array([ 10.609,   5.113,   1.385,  -8.408,  -3.910,   2.878, -11.682]) out 2.878

array([ -39.8,  -98.5,   14.6, -166.7,  123.6, -148.8,  -21.7]) out -21.7

array([ 0.012, -0.160, -0.109, -0.165, -0.008,  0.134]) out -0.008

array([-0.08, -0.20, -0.10, -0.20,  0.08, -0.05,  0.12]) out -0.05

array([[-0.08, -0.20, -0.05, -0.13, -0.09, -0.15],
       [-0.06, -0.07, -0.09,  0.16, -0.08, -0.08],
       [-0.07,  0.17,  0.00, -0.02,  0.13, -0.08]]) out 0.13

array([[-0.124, -0.150,  0.061, -0.173,  0.015,  0.018, -0.140],
       [-0.028,  0.137, -0.061,  0.125, -0.111,  0.088,  0.067]]) out 0.088

array([[ -88.848,   20.518, -139.139,  -30.692, -121.902,  -12.768,
         206.150],
       [  43.239,   46.557,  -33.294,   -5.491,  -78.453,   57.276,
         -26.468]]) out 46.557
---
array([[9153, 3141, 7899, 6560, 4518, 7405, 7484, 5915, 5259, 6249],
       [9669, 4326, 6649, 5439, 5471, 4821, 9155, 6905, 5985, 6993],
       [8770, 4151, 8453, 6696, 5910, 8303, 7317, 5940, 4485, 6259],
       [8518, 4271, 7040, 6780, 2792, 7812, 5824, 5737, 6602, 7116],
       [9753, 4184, 6250, 5400, 5805, 4672, 9316, 7112, 5954, 6920],
       [9477, 4188, 5221, 5352, 6894, 4203, 9707, 7626, 6043, 6922],
       [8590, 3358, 7891, 6336, 4637, 7631, 7733, 6411, 5026, 5961],
       [8965, 4253, 7220, 5707, 4338, 4954, 8724, 6379, 6095, 6868],
       [8822, 2921, 7208, 5997, 3554, 5853, 8295, 6374, 5838, 6037]]) 8822

array([[5894, 4064, 5036, 3279, 2429, 5459],
       [3807, 5268, 3921, 6499, 6494, 2825],
       [7196, 5584, 3345, 3550, 3756, 5507],
       [4985, 5453, 2788, 3817, 6162, 4008],
       [3663, 2946, 7530, 4815, 2598, 5306],
       [4487, 4631, 4744, 5535, 4396, 4274],
       [3382, 5932, 1952, 4185, 9580, 2352],
       [5536, 3992, 5695, 3579, 2337, 6578]]) 5536

array([[54, 45, 35, 55, 40, 36, 41, 42, 48, 38, 38, 39, 35, 40, 37, 48],
       [53, 51, 37, 52, 45, 37, 36, 44, 50, 29, 37, 40, 35, 41, 40, 46],
       [40, 35, 38, 58, 27, 43, 33, 44, 55, 55, 47, 41, 35, 61, 23, 51],
       [46, 26, 43, 48, 39, 44, 42, 61, 47, 40, 48, 36, 40, 40, 58, 49],
       [26, 48, 32, 33, 74, 48, 26, 49, 68, 27, 31, 44, 57, 48, 51, 26],
       [49, 50, 40, 53, 40, 40, 32, 46, 54, 32, 39, 41, 33, 48, 38, 46],
       [48, 57, 53, 49, 29, 40, 27, 28, 18, 88, 63, 67, 59, 34, 30, 34],
       [19, 53, 69, 46, 39, 53, 36, 29, 38, 42, 32, 57, 41, 34, 34, 55],
       [52, 33, 34, 52, 33, 11, 39, 45, 38, 25, 46, 50, 39, 57, 60, 39],
       [47, 27, 46, 49, 52, 60, 55, 69, 42, 50, 40, 21, 37, 36, 58, 40],
       [68, 39, 24, 58, 49, 22, 64, 31, 33, 47, 33, 37, 40, 12, 39, 51],
       [51, 31, 38, 52, 45, 31, 50, 55, 38, 38, 41, 33, 38, 49, 59, 35]]) 51

array([[ 994,  307,   46,  210, -601, -111,   78,  269,   32,  238],
       [-238, -144, -518, -849,   43, -158, -465, -276, -435, -814],
       [-694, -227,  173,  819,  170,  239,  279, -145,  190,  458],
       [ 735,  237,  -46,  695, -569,  111,  193,  144,   22,  346],
       [-957, -388, -136, -641,  457, -137, -279, -317, -170, -472],
       [-450, -141, -700,  735, -166,  483,  -65, -458, -402, -315],
       [-614, -284, -262, -895,  298, -218, -396, -275, -285, -660],
       [ 465,   96,  626, -611,  -47, -537,   36,  394,  349,  351],
       [ 643,  215,   83,  720, -491,   93,  249,  176,  116,  477],
       [ 546,  150,  529,  272, -252, -199,  262,  341,  360,  652]]) 546

array([[-467, -277, -118, -479,  726,  578, -571],
       [-544,    5,   56, -540,  455, -646, -714],
       [ 445,  555,  488,   91, -531,  -69,  523],
       [ 309, -156,  105,  176, -367,  613, -406],
       [ 701, -621,  920, -155,  139,  747,  694],
       [ 847,  600,  477, -386,  134,  224,  628],
       [-603,  381, -171, -259,   65,  319,  -99]]) -603

array([[213, 722, 429, 525, 142, 684, 415, 571, 492, 625, 406, 735],
       [358, 775, 530, 588, 372, 314, 404, 500, 417, 361, 296, 420],
       [247, 689, 583, 483,  55, 526, 369, 506, 450, 413, 374, 634],
       [245, 690, 583, 483,  56, 527, 367, 505, 451, 415, 374, 634],
       [246, 690, 585, 481,  55, 527, 369, 505, 452, 414, 375, 635],
       [356, 774, 529, 586, 374, 314, 403, 501, 416, 362, 296, 420],
       [247, 691, 585, 483,  55, 526, 368, 505, 452, 413, 376, 634],
       [212, 721, 427, 526, 141, 684, 415, 571, 490, 626, 408, 736],
       [212, 721, 427, 524, 142, 682, 415, 569, 491, 625, 408, 737],
       [358, 774, 531, 587, 374, 314, 402, 499, 417, 360, 294, 423]]) 358

array([[ 95, 144, 143, 145, 238, 105, 125, 128, 181],
       [106, 145, 144, 146, 215, 187, 130, 133, 172],
       [174, 146, 145, 159, 218, 177, 152, 145, 176],
       [ 97, 144, 143, 145, 231, 148, 126, 130, 178],
       [212, 153, 154, 154,  62, 188, 175, 170, 117]]) 212

array([[111,  17, 160,  36, 144,  64, 119,  88, 152, 110, 188,  43,  65,
        165,  98],
       [ 65,  14, 150,  86, 133,  63, 149, 101, 171, 100, 184,   4,  40,
        151,  60],
       [ 90,  80,  84, 118, 178,  96, 120,  75, 182, 101, 133,  79, 118,
        180,  75],
       [ 69,  65,  69,  92, 159,  78, 143, 113, 118,  63,  77,  64, 103,
        157,  42],
       [ 35,  75,  62, 168, 168, 156, 125,  99, 201,  86, 133,  81,  80,
        146,  32],
       [ 79,  35, 151,  66, 109,  80, 118,  93, 132,  98, 170,  38,  29,
        118,  81],
       [ 96,  57, 122,  60,  74,  87, 114,  46, 147, 112, 128,  54,  44,
         98,  68],
       [ 76,  40, 133,  57, 157,  62, 131,  94, 162,  89, 148,  44,  54,
        155,  77],
       [ 68,  93, 132, 133,  90,  76,  52,  74, 133, 104, 106,  57,  60,
         81, 123],
       [ 23,  60,  61, 172, 117, 147,  65, 126, 170,  91, 113,  85,  96,
         86,  65],
       [ 78,  40,  83,  97, 168,  95, 142, 109, 160,  89, 143,  62, 110,
        176,  49],
       [ 31,  78, 119, 178,  92, 125,  88,  86, 168, 103, 151,  44,  30,
         79,  74]]) 31

array([[5186, 4830, 5603, 5376, 5564, 4618, 4596, 5797, 4679, 4062, 6261],
       [4624, 5314, 4379, 5662, 5230, 5558, 4847, 4985, 5227, 6194, 5164],
       [5585, 5018, 5130, 3944, 4640, 4990, 4529, 6090, 4728, 5806, 5263],
       [3497, 2849, 4554, 4401, 6122, 4192, 3610, 7208, 4661, 8328, 5101],
       [3266, 4833, 3849, 4989, 5095, 5635, 5635, 5518, 5767, 6072, 5224],
       [4848, 7127, 5398, 5555, 5570, 5857, 3392, 4822, 5440, 4357, 5843]]) 4848
---
[[ 0.99 -0.31 -2.83 -3.55 -0.21  0.35]
 [ 5.60 -1.70  3.74 -6.95 -1.02  0.36]] ⇒ -3.55

[-1.21 -4.19 -5.79 -0.59 -1.83  2.48  1.92] ⇒ -0.59

[ 7.67 -1.03 -7.50  1.32 -3.61] ⇒ 1.32

[[ 2.18  0.04 -0.45 -7.04  0.55]
 [-2.89 -1.64 -2.65 -7.96 -0.37]] ⇒ -7.04

[ 7.68 -7.15 -0.19 -5.02 -4.71 -1.03] ⇒ -5.02

[-5.27 -0.15  5.27 -8.06] ⇒ -8.06

[[-2.86 -5.42 -6.46  0.26  4.32  2.96]
 [-2.73 -4.75  0.22 -3.28 -0.34  2.30]
 [-6.34 -4.11 -2.74 -3.79 -1.53  2.46]] ⇒ 0.26

[-1.16  1.06 -7.60  0.90] ⇒ 0.90
---
244,543,679,844,464,440 out 244, 440

12,-17,-11,18
-34,-16,49,-31
11,-16,11,19
out 12, 19

6583,2296,1513,4793
6566,4208,6579,5009
7865,2373,5907,1937
out 6583, 1937

39,-26,-14,41 out 39, 41

204,251,46,148
204,151,159,187
out 204, 187

26,7,184,92,58,201,174 out 26, 174
